(in the rows, 128 means zero)
Facts:
bazo χ:funum ζ:a
benu χ:nakik ζ:a
bifafle χ:klekler ζ:b
binar α:druse gezak benu britros liki troskis ζ:b
bodruk χ:fovuplu α:floklaplak plodu zolis budel ζ:b
bogram χ:binar Ξ:puskim ζ:a
bretris χ:platu Ξ:fustozi budel ζ:a
brigriklem χ:nupom Ξ:plade gezak zolis ζ:b
briklal χ:drozu ζ:b
briplu χ:skiflo ζ:a
britros χ:druplum Ξ:rubon ζ:a
brogrek Ξ:klufin ζ:a
brupu χ:guplal ζ:a
brutar α:nestostir flasko skibuk figrom ζ:a
bruzi ζ:a
budel ζ:b
bugur χ:nistor Ξ:dreflo funum troflabu skubradrul ζ:b
buplom χ:fino ζ:a
busor χ:deskarom Ξ:notre ζ:b
dapem χ:magresta ζ:a
delas χ:raben ζ:b
deskarom ζ:a
ditun χ:flotrizan Ξ:deskarom ζ:b
dreflo χ:sabrugrem ζ:b
dreni α:gasko klipeplon fovuplu trosugil Ξ:kidrar ζ:a
drestal χ:bodruk Ξ:miplal ζ:a
dripesu χ:floklaplak ζ:b
drozu χ:dripesu Ξ:memum ζ:a
druplum ζ:a
druse χ:briklal Ξ:ploskam ζ:a
falis χ:zabu ζ:a
febris Ξ:tubrelik troskis ζ:a
fedrevom Ξ:fustozi ζ:b
feskan χ:rubrom α:floklaplak flasko platel laplun trovos guplal kefla gustok Ξ:flimos ζ:a
festuk χ:sostem Ξ:plodu ζ:a
figrom χ:kluzu ζ:a
fino Ξ:funum rubrom tubrelik ζ:a
fisu ζ:a
flali χ:vuplomol Ξ:luto laplun ζ:b
flasko ζ:a
flimos χ:pluge ζ:a
floflel χ:delas Ξ:fumalun skubradrul ζ:a
floklaplak Ξ:klufin ζ:a
floma χ:sube α:stigro floflel platel rubon skibuk ditun ζ:a
flonil χ:larel ζ:b
flotrizan χ:restam α:fumalun mitri nutrum klape larel bifafle ζ:b
flukas χ:tubrelik Ξ:grupak ζ:b
fluzopor χ:zikla Ξ:zeskavon ζ:b
fodrokle Ξ:fustozi ζ:b
fovuplu χ:zako ζ:b
fugal χ:feskan Ξ:notre ζ:a
fugron χ:laplun α:bruzi bretris ζ:a
fumalun Ξ:skizes luto ζ:a
funum χ:gasko Ξ:sostem ζ:a
fusen χ:skilar ζ:b
fustozi χ:plodu ζ:a
gasko χ:benu ζ:a
gebregol χ:molu Ξ:deskarom ζ:b
gezak χ:gebregol ζ:b
gifla χ:brigriklem α:zabu laplun ζ:b
grigror χ:kloflon Ξ:klekler ζ:b
gritak χ:klekam ζ:a
grizol ζ:a
grukas χ:makobam α:fisu luto trutre bruzi skiflo napidro Ξ:vuvu ζ:b
grupak ζ:a
gubustak χ:buplom ζ:a
gukek χ:vatodam α:trutre lutremom grizol ζ:a
gukifon χ:gifla ζ:a
guplal Ξ:zatrul ζ:b
gustok χ:notre ζ:b
kefla χ:bretris ζ:b
kesufis χ:briplu ζ:a
kidrar χ:grigror α:gritak fugal ζ:a
klaklon χ:gubustak ζ:b
klalal α:rubon nutrum ζ:a
klalar χ:kliska Ξ:stegor ζ:a
klape χ:bogram Ξ:miplal ζ:a
klekam χ:figrom ζ:b
klekler χ:klape Ξ:bruzi ζ:a
klipeplon χ:zedrun ζ:b
kliska ζ:a
klistester χ:tefles Ξ:brutar bretris ζ:a
kloflon χ:miplal α:druplum fustozi vuvu falis sefetok magresta ζ:b
klufin Ξ:liki ζ:b
kluto χ:tobros ζ:b
kluzu χ:klalal α:festuk stigro floflel febris tregodom ζ:a
koro α:zako benu trutre trazer nutrum lutremom sizo kefla febris ζ:a
lagum χ:nutrum ζ:a
laplun χ:druse Ξ:plodu fustozi ζ:a
larel χ:vuflus ζ:a
liki χ:drestal ζ:a
lomuk χ:koro Ξ:luto ζ:b
loplagu χ:flukas ζ:a
luto χ:troskis ζ:b
lutremom ζ:a
magresta χ:gritak Ξ:vuflus ζ:a
makobam Ξ:vibrim ζ:b
memum Ξ:kefla ζ:b
miplal χ:falis ζ:b
mitri χ:flonil Ξ:tofur ζ:a
molu χ:zatrul α:delas floflel skuno flasko bazo gukifon briklal brogrek ζ:a
nakik χ:flasko ζ:b
napidro Ξ:dreflo raben ζ:b
nestostir χ:brutar ζ:a
niflal Ξ:vibrim skubradrul ζ:b
nistor χ:nestostir Ξ:ditun ζ:a
noras χ:trabrivir ζ:b
notre χ:ploskam Ξ:funum ζ:a
nupom χ:vake ζ:b
nutrum χ:floflel ζ:a
peklun Ξ:laplun memum klape klalal ζ:a
peplar χ:fugal ζ:b
plade ζ:a
platel χ:budel ζ:b
platu χ:luto α:sefetok febris tregodom ζ:b
pleres χ:vasu ζ:b
plodu ζ:a
ploskam χ:lagum ζ:a
plotrak χ:troflabu ζ:a
pluge χ:klalar ζ:b
puskim χ:suflom ζ:b
raben α:noras rubrom kluto napidro gebregol makobam reklin Ξ:skubradrul ζ:a
reklin χ:tubir Ξ:flotrizan ζ:b
restam χ:dreflo ζ:a
rubon Ξ:flotrizan ζ:a
rubrom χ:votruk Ξ:stegor budel ζ:a
sabrugrem χ:lomuk Ξ:rubrom ζ:b
sefetok χ:britros ζ:a
sizo χ:noras ζ:a
skibuk χ:tofur Ξ:tofur klalal sostem ζ:a
skiflo χ:trazer ζ:a
skilar α:fisu skizes fustozi vasu lutremom guplal kefla drestal ζ:b
skizes ζ:a
skubradrul χ:loplagu ζ:b
skuno Ξ:plade ζ:b
sostem χ:liki Ξ:stegor ζ:b
stegor χ:vebror ζ:a
stigro χ:klistester ζ:b
stirak χ:zaflum ζ:a
stubal χ:mitri α:druse plade gezak dripesu laplun vebror nistor votruk ζ:a
sube χ:zeskavon α:stirak britros fovuplu tregodom troskis ζ:b
suflom χ:bifafle ζ:a
sufol χ:tregodom α:trovos votruk nupom Ξ:niflal drozu ditun grukas ζ:a
suskol χ:festuk α:delas platel nakik gukifon ζ:b
tedrim α:stigro pluge flasko rubon buplom gukifon Ξ:budel ζ:a
tefles χ:klufin Ξ:zatrul pleres ζ:a
teklen α:fustozi floflel fino guplal brogrek makobam trosugil Ξ:rubon ζ:a
tobros α:briplu lomuk zedrun laplun makobam ζ:b
tofur χ:gukek ζ:a
trabrivir χ:dapem ζ:b
trazer χ:puskim ζ:b
tregodom χ:skubradrul ζ:a
trimogram χ:grukas ζ:b
tritrem α:puskim busor Ξ:skibuk ζ:a
troflabu χ:sefetok ζ:b
troskis χ:gezak Ξ:ploskam ζ:b
trosugil Ξ:puskim bazo lutremom febris ζ:b
trovos χ:kesufis ζ:a
trutre χ:sufol ζ:a
tubir Ξ:gebregol ζ:a
tubrelik χ:grupak ζ:a
vake χ:peplar ζ:a
vasu χ:bazo ζ:b
vatodam α:bazo briklal troskis Ξ:plodu ζ:b
vebror χ:trovos Ξ:deskarom ζ:b
vibrim χ:dreni Ξ:kidrar ζ:a
votruk Ξ:niflal ζ:b
vuflus Ξ:suflom ploskam ζ:a
vuplomol χ:ditun α:fumalun stigro tubrelik Ξ:bruzi troflabu ζ:a
vuvu χ:grizol ζ:a
zabu χ:lutremom Ξ:raben ζ:a
zaflum χ:klipeplon α:gasko klekam gezak dripesu Ξ:lutremom gebregol ζ:b
zako χ:busor ζ:b
zatrul α:vasu figrom drestal tubir Ξ:budel ζ:b
zedrun ζ:a
zeskavon χ:fedrevom α:nestostir Ξ:platu feskan ζ:a
zikla χ:suskol Ξ:budel ζ:a
zolis Ξ:stegor kidrar ζ:a
zosobom α:grigror bruzi flali gubustak Ξ:druse tobros laplun ζ:b

Known rows:
[138 127  96 163 114  88 150  72 133 146 130 102 111 149 120 178 156 134
 113 100  89  85 108 105 160  94 155 131 122 131 110 137 117 125 137] : fodrokle
[123  87 149 114  99 108 132 131 110  89 127 110 101  88 116 169 102 152
  83 125 117 185 106 140 162 109 130 129 153 100  87 139 176 146 135] : fustozi
[125 140 146  78 155 127 123 154 110  97 131 133 127 133 132 107 123 137
  82 165 173 158 112 119 137 136 137 130 139 101 128 131 183 146 161] : tubrelik
[146 171  80 126 151  98 131  78 126 155 145 115 145 180 131 141 154 107
 107 126 130  81 142  89 126 110 146 118 112 133 163 125 112 130 168] : fino
[174 171  78 162 148 104 135 113 133 165 143 134 154 164 116 170 143  97
 113 100 105 100 149 115 108 117 123 124 141 104 155  88 110 152 158] : zabu
[133 129 119 105 151 118 128 126 116 133 132 126 137 139 123 142 125 116
 100 124 138 150 131 125 145 123 137 117 142 112 135 118 148 138 158] : falis
[108 140 132 120 160 104 119 132 103 130 121 146 148 109 115 136 145 119
  82 104 122 120 109 132 162 159 158 103 155 102 154 118 161 141 169] : gritak
[ 99 158 100 132 139  90 115 136  85 126 125 146 158  93 111 153 159 142
  56  97 147  97  90 103 170 167 150  94 163 114 168 107 149 120 176] : klekam
[ 96  82  87  80 188 103 117  73  82 175 109 145 138 142  47 109 111  77
 141 123 189 117 180 123 173  64 193 108  95 199 148  77 187 109 187] : klufin
[166 107  45 179 162 154 117 167 186 170 112  72 162 106 141 195 132 112
 143  88  80 194 107 155 178 106  73 144  99 202 188 157 101  86  85] : fluzopor
[129 127 123 107 142 117 132 123 123 135 132 126 136 131 125 149 119 119
  97 126 131 156 129 124 143 122 131 120 143 116 134 115 142 134 154] : sefetok
[133 109 137  88 111 113 122 130 106 108 146 116 135 108 125 121 102 142
  66 148 158 172 148 136 130 138 131 113 145 103 105 128 175 155 172] : tofur
[122 168 137  82 178 114 135 138 108  97 122 136 101 172 135 122 169 141
 106 175 182  86  86  83 152  83 142 133 112 125 160 143 173 105 146] : vuflus
[156 150 149  69  90 127 137 160  81 163 205 119 116 185 140 135  93  75
  42 184 189 183 116  72 131  91  90  95 114 181  80  78  98  83 193] : deskarom
[139 169  70 121 139 107 135  77 129 165 152 106 160 177 133 132 127  88
 102 120 127  84 174 110  88 152 146 123 116 121 175 107 100 144 179] : makobam
[115 103 139 133 121 120 156 146 119 139 125 117 122  98 118 178 110 116
 103 105  99 186 119 146 154 126 120 136 157 103 100  98 140 136 132] : trimogram
[146 153 101  89 173 110 121  95 120 131 140 136 154 177 132  94 149 118
  91 152 170  99 148 100 138 121 146 101 113 134 172 139 154 138 179] : flasko
[108  86  48  76  90 165 217 106 143  84 115  93 116  89  95 165 171 154
 105 189  91 120 183 152  69  65  84 138 161 193 193  78  99 166 178] : kesufis
[130 139  82 152 112 104 146  79 132 158 141  99 152 152 123 168 122  99
 112 100  90  97 159 126 119 142 148 132 134 109 130 114 105 147 164] : klalar

Rows:
No name comes twice in this set of rows, the named rows included.
[145 133 126 137 123  98 127 131 114 146 135 131 139 116 116 168 116 118
  87  98 106 141 135 130 130 142 133 120 154  97 116  99 136 152 156] -> notre
[110  90  47  73  92 158 217 111 155  88 118  94 121  87  86 168 160 157
  98 184 116 122 183 138  71  63  89 135 162 185 195  81  95 162 173] -> briplu
[112 127 153  81 156 127 132 165  96  82 117 136  98 106 137 142 132 147
  86 158 172 165  84 105 162 115 136 137 152  95 109 130 185 122 131] -> ploskam
[109 171 131 118 164 136 191 151 125 149 110 115 119 164 137 179 155  93
 132 133 129  99  90  90 130 127 140 165 140 102 156  94 116 104 124] -> trosugil
[136 114 148  94 132 101 119 148 101  95 128 139 114 100 119 135 109 142
  68 128 149 166 117 133 153 134 128 107 151  92 106 122 184 154 157] -> luto
[163 164  93 160 149 103 138 102 136 155 140 133 143 158 119 164 149 101
 114 102  97  95 135 116 117 120 132 130 135 107 144 102 115 151 159] -> floflel
[115 153 148 100 169 123 146 149 111 107 115 134 103 143 131 150 152 122
 111 138 142 117  83 104 151 124 152 147 145  96 133 125 171 124 139] -> troskis
[192 154 126 108 145 100 119 174  99 120 154 156 142 106  97 159 107 139
  58 132 169 186 148 130 108  95  92  98 154  96 123  83 173 162 160] -> troflabu
[140 113  96 163 106  86 136  61 133 145 133  95 106 144 116 173 150 139
 109  95  87  86 110 111 168  99 163 127 123 129 107 149 120 127 142] -> klistester
[109  96 159  96 107 116 130 171  95 100 118 120 108  84 119 173  94 132
  70 101 109 189 107 155 151 157 128 133 164  87  91  99 177 148 127] -> kefla
[120 118 104 104 101 115 134  95 121 153 151  98 158 124 127 134  93 110
  83 121 119 149 178 146 100 162 142 129 141 107 120 113 123 156 177] -> zolis
[107  93 119  76  93 128 122  97 106 146 166  88 165 101 127  95  88 116
  56 147 151 182 187 168  84 172 136 114 144 101 115 116 149 163 184] -> plade
[151 142 123 127 131 107 127 125 115 143 137 129 140 128 118 154 122 117
  91 111 121 138 138 129 127 138 133 119 147 101 121 109 144 154 159] -> funum
[132 146 111 150 134 105 159 105 127 140 121 112 104 152 129 180 160 128
 121 110 101  91  91  95 156  90 147 146 128 121 121 129 123 116 126] -> zosobom

The same elements again, as new rows of numbers:
Known rows:
[134 133 124 147 113 126 129 118 101 133 142 137 111 135  99 111 137 102
 131 116 124 145 125 128 126  95] : kluzu
[137 138 121 156 103 127 130 114  88 134 151 142 103 142  85 102 141  91
 134 108 121 153 123 129 126  76] : figrom
[140  98 134 144 123 144 157 121 120 124 170 100 112 135 124 155 135 136
 144 152 115 143 114 138 123 128] : zikla
[135 142 141 109 138 126 140 131 131 141 105 186 164 141 168 130 116 134
 134 141 124 124 116 117 140 120] : budel
[103 108 126 125 134 138 118  96 135  97 153 137 135 116 109 130 167 122
 157 142 127 137 107 134 119 134] : bretris
[135 140 140 120 126  97 127 169 152 139  92 180 179 150 135 141 117 124
 111 140 141 132 125 112 163 132] : plade
[144 113 137 129 120 126 114 128 146 114 151  88 100 106 122 128 117 127
 117 132 116 105 105 115 141 128] : floflel
[128 155 128 109 120 122 137 141 139 143 109 175 149 147 166 134 112 139
 126 127 125 118 130 124 145 126] : skilar
[120 165 126  99 123 140 143 123 115 142 111 176 145 135 187 143 110 137
 136 107 111 107 120 123 123 118] : vuflus
[138 138 136 130 127 150  91 130 140 157 131 100  86  82 147  75 171 170
 124 133 159 181 158 107 140 146] : klekler
[141 141 148  96 122 157  89 143 141 172 100 180 133 122 178  99 118 143
 124 125 143 135 152 122 182 137] : bruzi
[130  95 136 157 122 173 159 125 102 134 170  85 105 135 141 180 121 135
 150 146 109 159 126 145 128 129] : festuk
[130 147 142 106 130 132 121 139 130 148  96 181 157 135 166 126 113 131
 128 128 130 126 127 117 149 126] : skizes
[112 157 109 132 115 124 140 127 113 122 137  96 106 108 135 144 146 138
 123  98 122 126 128 118  93 127] : bogram
[149 132 123 107 140 138 143 141 117 129 144  93 119 146 121 126 174 131
 142 131 121  95 128 166 103 142] : lomuk
[135 108 131 139 114 145 141 139 125 135 162  98 108 133 122 154 135 137
 135 138 125 144 130 139 139 136] : busor
[128 118 130 135 133 130 122 125 124 124 131 113 123 121 113 125 134 122
 126 129 131 133 129 128 123 128] : trimogram
[130 115 131 133 132 128 119 125 126 120 129 113 123 119 116 125 128 120
 125 131 128 127 125 127 126 127] : dripesu
[145 108 145 131 131 127 104 126 141 111 135  93 111  97 120 123 107 113
 112 135 117 107 102 108 144 126] : funum

Rows:
No name comes twice in this set of rows, the named rows included.
[125 128 103 103 240 116 125 163  88 129 101  85 143 151 131  86 172  77
  98 131 162  85 180 230 115 136] -> flotrizan
[131 159 128 103 131 123 137 148 134 147 106 170 154 158 165 133 123 139
 130 127 124 108 130 135 140 130] -> koro
[126 142 132 104 128 125 151 125 142 130 127 188 156 150 166 136 129 145
 146 145 119 120 109 127 139 125] -> zatrul
[137 114 126 132 119 123 139 128 134 117 156 104 113 125 107 135 144 132
 131 134 123 124 119 131 123 129] -> mitri
[140 109 129 130 128 132 151 111 126 112 163 109 111 126 118 132 146 137
 141 144 117 123 108 133 110 124] -> klistester
[136 163 110 150  83 142 153  93  55 139 180 147  77 145  96 110 149  83
 148  76  97 141 109 133 103  48] -> magresta
[143 106 154 133 142 129  84 130 136 117 114  98 122  88 117 116 102 102
 106 134 127 116 109 100 150 126] -> skubradrul
[ 98 152  88 110 165  97 160 147 137 134 137 167 122 148 195 126 102 129
  89 117 144 111 159 176 167 115] -> teklen
[125 160 127 111 124 120 139 143 140 143 108 173 150 145 168 133 115 146
 127 126 126 123 129 122 142 126] -> binar
[133 158 120 106 101 109 148 163 153 141 131 165 142 157 154 150 124 151
 123 125 125 111 122 129 158 135] -> makobam
[139 116 125 127 113 133 125 131 134 127 153 105 103 122 116 127 146 136
 127 127 130 127 128 134 136 136] -> bugur
[133 151 133 105 119 129 136 141 138 147 115 174 146 142 167 134 118 144
 129 127 123 118 125 125 147 128] -> fumalun
[135 151 119 100  97 112 153 155 150 145 130 171 139 153 155 149 118 155
 121 117 127 109 133 129 149 139] -> votruk

